Below is a small trained network, with its code and all its weights. Each question gives an input and a target symbol and asks what happens when units are switched off, that is, made to give their printed mean instead of their output.

import numpy as np


def w(rows, s, z=0):
    codes = np.array(rows[::2]) - 128.0
    scale = np.full(codes.shape[1], s)
    scale[-1] = z or s
    return codes * scale


def f(y):
    return y / 2 * (1 + np.tanh(0.7978845608 * (y + 0.044715 * y**3)))


def softmax(a):
    e = np.exp(a - a.max(-1, keepdims=True))
    return e / e.sum(-1, keepdims=True)


def log_softmax(a):
    a = a - a.max(-1, keepdims=True)
    return a - np.log(np.exp(a).sum(-1, keepdims=True))


def net(x, mask):
    ids = ['Λαβδζητψ'.index(c) for c in x.split()]
    T = len(ids)
    res = E[ids] + P[:T]
    u = 0
    for l in range(2):
        q, k, v = (res @ M[l].T for M in (Q, K, V))
        z = softmax(np.where(np.tri(T) > 0, q @ k.T / 2**0.5, -1e9)) @ v
        res = res + np.where(mask[u], z, O[l][:, -1]) @ O[l][:, :-1]
        u += 1
        y = f(res @ A[l][:, :-1].T + A[l][:, -1])
        res = res + np.where(mask[u : u + 16], y, B[l][:, -1]) @ B[l][:, :-1]
        u += 16
    return log_softmax(res[-1] @ U[:, :-1].T + U[:, -1])


Q, K, V, O, A, B = {}, {}, {}, {}, {}, {}
E = w([
[93,166,142,183,136,99,141,88,161],'Λ',
[119,198,106,93,82,93,121,65,139],'α',
[132,152,103,174,119,60,178,129,71],'β',
[135,141,148,162,169,154,168,164,65],'δ',
[79,139,167,117,198,159,70,88,162],'ζ',
[149,212,170,90,111,194,83,139,142],'η',
[131,120,156,91,213,254,108,160,71],'τ',
[173,205,100,67,61,131,114,173,65],'ψ',
],0.0038)
P = w([
[171,116,56,175,125,177,181,30,169],'0',
[40,194,140,95,134,134,250,116,188],'1',
[131,199,59,162,154,154,101,140,121],'2',
[143,162,168,157,111,144,108,67,80],'3',
[43,142,212,65,105,103,185,152,134],'4',
[148,178,79,145,167,110,29,197,83],'5',
[165,143,209,143,122,99,39,108,38],'6',
[52,137,253,55,109,70,114,194,77],'7',
[139,165,64,180,173,141,88,152,125],'8',
],0.0041)
Q[0] = w([
[48,153,254,56,90,115,215,122,101],'0.h0',
[96,197,165,131,141,134,143,90,80],'0.h0',
],0.054)
K[0] = w([
[81,169,151,86,143,102,25,247,72],'0.h0',
[254,26,178,171,99,90,51,33,53],'0.h0',
],0.027)
V[0] = w([
[77,96,115,226,179,5,160,107,123],'0.h0',
[161,167,67,87,26,24,145,121,82],'0.h0',
],0.016)
O[0] = w([
[71,2,143,183,37,122,128,152,139,48],'0.h0',
[237,102,157,69,103,109,150,178,226,6],'0.h0',
],0.0074,0.0018)
A[0] = w([
[105,94,155,116,92,139,139,178,194,2],'0.n0',
[80,187,165,79,142,62,188,157,136,144],'0.n1',
[116,122,59,141,105,163,81,148,151,122],'0.n2',
[129,154,142,148,181,80,128,168,195,158],'0.n3',
[142,114,163,124,95,100,85,13,175,164],'0.n4',
[67,76,167,103,80,90,202,167,160,36],'0.n5',
[130,110,156,116,134,148,164,154,141,94],'0.n6',
[160,103,94,166,166,184,130,187,164,157],'0.n7',
[151,95,77,133,153,165,159,99,146,117],'0.n8',
[131,139,119,147,159,94,130,136,171,157],'0.n9',
[36,130,157,110,102,76,153,122,104,140],'0.n10',
[116,102,116,190,66,147,60,116,149,152],'0.n11',
[113,116,162,103,125,174,55,139,112,157],'0.n12',
[135,209,116,165,117,113,81,103,87,71],'0.n13',
[174,100,156,233,97,124,151,119,87,150],'0.n14',
[120,108,142,64,143,122,183,179,187,27],'0.n15',
],0.011,0.002)
B[0] = w([
[187,80,108,152,179,49,114,14,113,116],'0.n0',
[90,239,170,128,63,203,126,190,130,215],'0.n1',
[81,177,49,160,144,79,89,96,98,129],'0.n2',
[153,155,111,58,47,119,94,155,133,153],'0.n3',
[155,114,166,179,69,171,98,112,227,146],'0.n4',
[222,110,93,101,211,12,189,109,193,143],'0.n5',
[98,108,133,97,103,98,158,105,120,111],'0.n6',
[144,137,16,111,94,62,116,169,99,121],'0.n7',
[84,172,43,127,106,143,164,111,133,116],'0.n8',
[155,167,111,96,92,129,105,126,134,138],'0.n9',
[58,77,127,194,122,97,187,215,192,197],'0.n10',
[76,207,135,196,99,111,64,81,67,175],'0.n11',
[95,141,164,121,183,95,69,150,117,156],'0.n12',
[192,88,96,216,237,111,124,73,151,252],'0.n13',
[143,150,168,225,108,154,135,115,41,170],'0.n14',
[38,101,188,77,128,46,167,15,106,123],'0.n15',
],0.011,0.0036)
Q[1] = w([
[116,154,5,128,112,77,106,135,116],'1.h0',
[86,153,151,112,163,158,146,155,144],'1.h0',
],0.03)
K[1] = w([
[87,145,5,123,106,170,198,39,146],'1.h0',
[88,113,78,70,192,105,70,136,96],'1.h0',
],0.021)
V[1] = w([
[182,173,133,183,99,83,181,163,127],'1.h0',
[145,111,113,104,148,128,201,163,2],'1.h0',
],0.017)
O[1] = w([
[164,226,149,169,93,73,159,177,150,254],'1.h0',
[101,215,205,95,213,78,253,99,61,3],'1.h0',
],0.0059,0.0051)
A[1] = w([
[251,120,84,107,218,152,140,106,139,79],'1.n0',
[68,126,185,73,94,98,218,172,114,74],'1.n1',
[229,44,70,109,128,158,120,133,120,88],'1.n2',
[39,170,165,30,37,106,104,38,77,52],'1.n3',
[133,106,115,164,83,40,96,137,150,131],'1.n4',
[222,109,119,24,74,119,136,137,172,135],'1.n5',
[127,165,144,2,114,149,187,193,174,170],'1.n6',
[7,15,134,118,125,138,173,212,168,115],'1.n7',
[103,147,138,198,111,202,118,182,71,164],'1.n8',
[155,84,135,81,213,33,161,67,162,103],'1.n9',
[150,159,132,114,86,88,180,202,154,121],'1.n10',
[107,42,95,165,167,144,116,55,77,94],'1.n11',
[143,144,156,113,138,171,123,157,45,147],'1.n12',
[140,87,130,105,219,103,153,43,107,3],'1.n13',
[96,138,148,164,202,140,135,68,25,158],'1.n14',
[85,157,138,80,69,226,86,154,104,86],'1.n15',
],0.0089,0.004)
B[1] = w([
[161,155,123,106,122,160,76,69,69,175],'1.n0',
[104,28,93,169,194,157,106,128,142,164],'1.n1',
[145,77,110,118,196,129,151,155,170,149],'1.n2',
[147,144,136,159,160,204,198,104,28,144],'1.n3',
[167,153,160,126,98,136,173,172,106,208],'1.n4',
[95,107,91,4,125,122,154,94,138,173],'1.n5',
[60,125,140,135,55,101,48,136,120,188],'1.n6',
[213,157,114,86,176,121,108,52,76,151],'1.n7',
[96,159,105,131,142,164,68,134,170,245],'1.n8',
[116,110,62,132,129,243,142,178,154,149],'1.n9',
[168,87,155,146,156,81,139,117,121,182],'1.n10',
[145,52,156,167,139,62,99,139,111,170],'1.n11',
[120,175,112,148,92,108,152,113,177,156],'1.n12',
[135,93,130,139,10,141,128,173,72,158],'1.n13',
[58,137,161,93,157,118,200,102,137,221],'1.n14',
[184,111,110,185,130,157,186,163,116,171],'1.n15',
],0.016,0.011)
U = w([
[103,183,128,218,4,197,54,222,171,201],'Λ',
[162,60,58,87,161,166,207,186,211,68],'α',
[242,152,203,157,129,40,214,129,76,130],'β',
[43,225,171,95,193,124,221,82,192,201],'δ',
[98,6,144,187,205,38,46,126,163,125],'ζ',
[227,202,77,83,224,183,78,30,92,159],'η',
[113,72,131,148,88,194,180,110,24,4],'τ',
[85,132,147,5,25,40,64,89,135,91],'ψ',
],0.0026,0.002)

Each question gives the input, a string of symbols that net reads in full, and the target symbol t.
The units are the heads (2 rows each of Q, K, V and O) and the neurons (one row each of A and B). Each row of codes is followed by its name. A weight is (code - 128) times the scale printed after its matrix; where a second scale follows, it is the last column's (O, A, B and U).
mask holds one flag per unit, layer by layer, with each layer's heads first. A switched-off unit (its flag False) gives its mean, the last column of its rows in O or B, instead of its output. The means were averaged over made-up inputs and are rounded, as every weight is.
A unit's drop is (log p(t) with every unit on - log p(t) with that unit switched off) / (log p(t) with every unit on - log p(t) with every unit switched off).
The circuit of an input: a set's keep is (log p(t) with only the set's units on - log p(t) with every unit switched off) / (log p(t) with every unit on - log p(t) with every unit switched off). Starting from the 12 units with the biggest drops (on a tie, the unit counted first), units are removed one at a time, each time the one whose removal leaves the highest keep (on an exact tie, the one counted first), for as long as the keep stays at least 0.8.
units of the circuit, in order: the units of the circuit, biggest drop first
top k neurons: the k neurons with the biggest drops, biggest first
k most important neurons of layer l: the k neurons of layer l with the biggest drops, biggest first
input Λ η η η, target η: units of the circuit, in order -> (0.h0, 1.n0, 0.n13)
input η Λ Λ α β Λ, target η: units of the circuit, in order -> (0.h0, 0.n13, 1.n0, 0.n10)
input β δ τ δ τ η Λ α, target Λ: units of the circuit, in order -> (0.h0, 0.n1, 1.n6, 1.n14)
input τ ψ δ δ Λ Λ, target τ: top 2 neurons -> (0.n13, 1.n13)
input δ α Λ α δ Λ β Λ, target α: units of the circuit, in order -> (0.h0, 1.n9, 0.n5)
input τ α β Λ Λ β Λ Λ, target α: units of the circuit, in order -> (0.h0, 0.n5, 1.n9)
input η Λ ζ Λ η δ δ τ, target δ: units of the circuit, in order -> (0.h0, 1.n14, 1.h0)
input β δ δ Λ Λ, target ζ: top 3 neurons -> (1.n1, 0.n10, 0.n1)
input ζ α α Λ Λ, target ψ: 2 most important neurons of layer 0 -> (0.n5, 0.n13)
input δ δ Λ τ τ ψ α Λ, target τ: top 2 neurons -> (1.n3, 0.n1)
input Λ α δ Λ Λ δ τ α, target δ: top 2 neurons -> (0.n1, 1.n14)
input α α β Λ Λ δ, target α: top 3 neurons -> (0.n4, 0.n7, 1.n2)
input Λ δ ζ, target Λ: top 2 neurons -> (0.n4, 0.n11)
input α τ Λ Λ ζ α δ Λ ζ, target α: top neuron -> (0.n4)
input η ψ Λ ζ Λ, target η: top 3 neurons -> (1.n7, 0.n10, 0.n12)
input δ ζ Λ ψ δ α Λ Λ, target ψ: top 2 neurons -> (1.n5, 0.n5)
input δ δ η α ζ, target Λ: top 2 neurons -> (0.n1, 1.n6)
input τ Λ β Λ ψ ζ, target τ: top 2 neurons -> (1.n13, 0.n13)
input δ Λ τ α β τ Λ Λ, target δ: top 3 neurons -> (0.n1, 1.n14, 0.n13)
input α δ Λ τ ψ η τ, target τ: 2 most important neurons of layer 0 -> (0.n13, 0.n12)
input Λ Λ ψ, target Λ: 2 most important neurons of layer 0 -> (0.n4, 0.n11)
input Λ ζ η α Λ Λ Λ α, target ψ: 2 most important neurons of layer 0 -> (0.n5, 0.n4)
input δ ψ ζ τ δ α, target δ: most important neuron of layer 1 -> (1.n14)
input Λ α β Λ Λ α, target Λ: 2 most important neurons of layer 0 -> (0.n4, 0.n11)
